Below are the code and all the weights of a small trained network. Each question names an input and a class and asks about switching units off, where a switched-off unit gives its printed mean instead of its output.

import numpy as np


def w(rows, s, z=0):
    codes = np.array(rows[::2]) - 128.0
    scale = np.full(codes.shape[1], s)
    scale[-1] = z or s
    return codes * scale


def f(y):
    return np.maximum(y, 0)


def log_softmax(a):
    a = a - a.max(-1, keepdims=True)
    return a - np.log(np.exp(a).sum(-1, keepdims=True))


def net(x, mask):
    res = np.array(x, float).reshape(1, 7) / 4 @ E
    y = f(res @ A[0][:, :-1].T + A[0][:, -1])
    res = res + np.where(mask, y, B[0][:, -1]) @ B[0][:, :-1]
    return log_softmax(res[-1] @ U[:, :-1].T + U[:, -1])


A, B = {}, {}
E = w([
[155,97,217,54,113,78],'x0',
[73,123,124,93,136,175],'x1',
[77,121,124,95,138,170],'x2',
[164,131,130,145,139,99],'x3',
[131,77,191,207,220,131],'x4',
[97,131,124,106,138,143],'x5',
[187,243,161,110,169,255],'x6',
],0.0092)
A[0] = w([
[196,223,141,73,176,161,2],'n1',
[109,38,112,181,133,94,212],'n2',
[100,91,208,211,225,137,130],'n3',
[101,39,88,124,92,58,176],'n4',
[132,99,34,46,176,71,53],'n5',
[149,138,60,215,105,166,107],'n6',
[95,127,9,174,173,111,43],'n7',
[180,186,137,153,160,198,95],'n8',
[72,143,99,111,132,84,190],'n9',
[200,85,254,68,66,89,97],'n10',
[193,178,69,99,130,56,180],'n11',
],0.0087,0.0013)
B[0] = w([
[134,23,134,153,107,139,234],'n1',
[158,65,114,127,122,183,228],'n2',
[148,133,7,74,27,71,251],'n3',
[181,83,183,121,176,165,247],'n4',
[165,116,123,175,73,169,181],'n5',
[49,129,186,43,178,26,192],'n6',
[68,84,215,110,135,69,194],'n7',
[107,2,157,112,113,137,228],'n8',
[160,59,111,128,127,108,175],'n9',
[103,162,140,96,158,38,255],'n10',
[129,70,55,104,145,140,184],'n11',
],0.0084)
U = w([
[35,166,217,86,212,61,102],'0',
[169,96,169,161,144,190,86],'1',
[133,162,11,111,36,136,125],'2',
[122,143,103,104,195,132,214],'3',
[115,152,103,90,206,135,208],'4',
[128,151,116,120,159,134,202],'5',
[91,142,174,168,76,112,123],'6',
[129,254,120,165,157,152,2],'7',
],0.0093,0.0047)

Each question gives the input, the list of numbers given to net, and the class t.
The units are the neurons (one row each of A and B). Each row of codes is followed by its name. A weight is (code - 128) times the scale printed after its matrix; where a second scale follows, it is the last column's (A, B and U).
mask holds one flag per neuron, in row order. A switched-off neuron (its flag False) gives its mean, the last column of its row in B, instead of its output. The means were averaged over made-up inputs and are rounded, as every weight is.
A unit's drop is (log p(t) with every unit on - log p(t) with that unit switched off) / (log p(t) with every unit on - log p(t) with every unit switched off).
The circuit of an input: a set's keep is (log p(t) with only the set's units on - log p(t) with every unit switched off) / (log p(t) with every unit on - log p(t) with every unit switched off). Starting from all 11 units, units are removed one at a time, each time the one whose removal leaves the highest keep (on an exact tie, the one counted first), for as long as the keep stays at least 0.8.
circuit, biggest first: the units of the circuit, biggest drop first
unit that matters most: the unit with the biggest drop
top k neurons: the k neurons with the biggest drops, biggest first
drop when u is switched off: that unit's drop, to one decimal
input [-6,-3,-1,3,-2,-5,-1], class 0: unit that matters most => n6
input [-6,4,-5,4,-4,-4,-5], class 0: top 4 neurons => (n7, n6, n3, n1)
input [-7,4,5,-3,-1,-8,-8], class 1: top 3 neurons => (n2, n4, n10)
input [4,-1,6,-6,6,2,1], class 2: circuit, biggest first => (n3, n4)
input [6,-4,-5,7,0,-7,-7], class 1: top 2 neurons => (n4, n2)
input [4,1,3,7,8,0,-8], class 1: top 3 neurons => (n4, n2, n6)
input [-4,4,-3,-1,5,4,-1], class 2: top 3 neurons => (n3, n4, n10)
input [-4,-8,-5,-1,-7,-7,-4], class 5: circuit, biggest first => (n3, n4)
input [-5,-2,2,8,0,-5,-8], class 1: circuit, biggest first => (n2, n4)
input [8,-8,-1,1,-2,2,8], class 0: top 4 neurons => (n10, n2, n3, n5)
input [-1,7,-3,2,-6,6,-7], class 1: circuit, biggest first => (n4, n3, n5)
input [-8,1,4,-4,5,-5,-8], class 0: top 3 neurons => (n7, n6, n1)
input [-6,-1,3,-2,4,4,3], class 0: circuit, biggest first => (n6, n7)
input [-8,6,6,-2,-6,6,-6], class 0: top 3 neurons => (n7, n3, n6)
input [-7,-5,4,-3,6,2,-2], class 0: circuit, biggest first => (n6)
input [-6,-7,-7,-4,-6,1,4], class 4: top 3 neurons => (n6, n3, n11)
input [7,-5,4,-5,6,-6,-8], class 1: top 4 neurons => (n2, n4, n6, n7)
input [-1,3,2,8,1,-1,8], class 1: top 2 neurons => (n1, n8)
input [-1,-2,-2,-1,0,-4,-7], class 1: circuit, biggest first => (n4, n2)
input [-7,1,-5,6,-6,8,-7], class 6: top neuron => (n7)
input [4,-6,0,8,-6,8,-5], class 3: circuit, biggest first => (n4, n11)
input [-2,6,1,-4,-7,-8,-5], class 6: top 3 neurons => (n3, n7, n4)
input [-8,-5,1,-8,-5,2,0], class 0: circuit, biggest first => (n6, n7)
input [-7,2,-2,0,3,6,7], class 0: top 3 neurons => (n6, n2, n7)
input [-5,0,1,4,7,-2,3], class 2: drop when n4 is switched off => 0.2
input [-4,0,1,-4,-2,1,-3], class 0: drop when n7 is switched off => 0.5
input [1,-5,-1,-6,8,6,1], class 2: drop when n3 is switched off => 0.6
input [5,3,8,-5,1,1,8], class 1: drop when n3 is switched off => 0.1
